Below are the code and all the weights of a small trained network. Each question names an input and a class and asks about switching units off, where a switched-off unit gives its printed mean instead of its output.

import numpy as np


def w(rows, s, z=0):
    codes = np.array(rows[::2]) - 128.0
    scale = np.full(codes.shape[1], s)
    scale[-1] = z or s
    return codes * scale


def f(y):
    return y / 2 * (1 + np.tanh(0.7978845608 * (y + 0.044715 * y**3)))


def log_softmax(a):
    a = a - a.max(-1, keepdims=True)
    return a - np.log(np.exp(a).sum(-1, keepdims=True))


def net(x, mask):
    res = np.array(x, float).reshape(1, 4) / 4 @ E
    y = f(res @ A[0][:, :-1].T + A[0][:, -1])
    res = res + np.where(mask, y, B[0][:, -1]) @ B[0][:, :-1]
    return log_softmax(res[-1] @ U[:, :-1].T + U[:, -1])


A, B = {}, {}
E = w([
[39,143,157,112,124,62,84,112],'x0',
[192,96,106,186,219,41,76,185],'x1',
[123,110,52,99,86,172,88,237],'x2',
[105,247,101,254,60,79,66,155],'x3',
],0.0092)
A[0] = w([
[222,2,95,68,201,194,156,182,253],'n0',
[28,84,137,22,155,15,3,131,88],'n1',
[41,173,213,148,146,120,186,33,194],'n2',
[61,207,221,139,79,134,208,73,207],'n3',
[206,119,215,124,196,14,136,107,150],'n4',
[99,47,139,43,109,243,193,70,208],'n5',
[59,176,118,143,12,192,127,169,122],'n6',
[173,20,63,98,139,182,134,132,137],'n7',
[118,220,50,207,55,74,5,185,204],'n8',
[156,112,81,108,92,174,133,148,46],'n9',
],0.0068,0.0033)
B[0] = w([
[119,5,183,165,158,160,217,192,228],'n0',
[48,144,67,106,102,46,148,139,176],'n1',
[110,148,120,71,151,133,67,67,185],'n2',
[79,153,134,2,134,155,88,74,182],'n3',
[84,130,98,160,124,66,108,170,190],'n4',
[109,79,195,152,222,150,181,98,208],'n5',
[133,167,69,87,86,186,166,219,185],'n6',
[159,71,149,115,178,203,147,152,178],'n7',
[220,158,73,141,113,80,97,176,254],'n8',
[165,143,132,135,102,205,135,125,143],'n9',
],0.0094,0.014)
U = w([
[157,35,193,133,165,192,190,132,135],'0',
[105,128,133,148,117,150,131,107,19],'1',
[67,145,182,81,177,139,101,12,170],'2',
[96,136,172,128,141,104,139,120,1],'3',
[173,180,95,210,147,48,95,146,166],'4',
[123,188,87,77,36,161,111,137,183],'5',
[70,72,128,144,144,100,197,155,217],'6',
[139,119,138,122,108,188,152,160,38],'7',
],0.011,0.005)

Each question gives the input, the list of numbers given to net, and the class t.
The units are the neurons (one row each of A and B). Each row of codes is followed by its name. A weight is (code - 128) times the scale printed after its matrix; where a second scale follows, it is the last column's (A, B and U).
mask holds one flag per neuron, in row order. A switched-off neuron (its flag False) gives its mean, the last column of its row in B, instead of its output. The means were averaged over made-up inputs and are rounded, as every weight is.
A unit's drop is (log p(t) with every unit on - log p(t) with that unit switched off) / (log p(t) with every unit on - log p(t) with every unit switched off).
The circuit of an input: a set's keep is (log p(t) with only the set's units on - log p(t) with every unit switched off) / (log p(t) with every unit on - log p(t) with every unit switched off). Starting from all 10 units, units are removed one at a time, each time the one whose removal leaves the highest keep (on an exact tie, the one counted first), for as long as the keep stays at least 0.8.
units of the circuit, in order: the units of the circuit, biggest drop first
k most important neurons: the k neurons with the biggest drops, biggest first
drop when u is switched off: that unit's drop, to one decimal
input [3,1,7,3], class 4: units of the circuit, in order : n8
input [3,3,6,1], class 4: 2 most important neurons : n3, n8
input [-1,-8,1,-1], class 2: units of the circuit, in order : n0, n3, n5
input [2,1,-6,-5], class 2: units of the circuit, in order : n2, n8
input [0,-1,-3,4], class 5: units of the circuit, in order : n5, n3
input [8,1,-2,-6], class 2: units of the circuit, in order : n2, n8
input [5,3,0,-1], class 4: 2 most important neurons : n0, n5
input [7,-6,-3,5], class 5: 2 most important neurons : n6, n5
input [2,5,-4,-4], class 6: 2 most important neurons : n4, n8
input [-1,-8,-3,4], class 2: 2 most important neurons : n3, n8
input [5,-8,2,-1], class 2: 2 most important neurons : n5, n8
input [-2,-5,-2,-1], class 2: drop when n0 is switched off : 0.1
input [-4,-2,2,3], class 5: drop when n6 is switched off : 0.1
input [2,-7,2,-2], class 2: most important neuron : n0
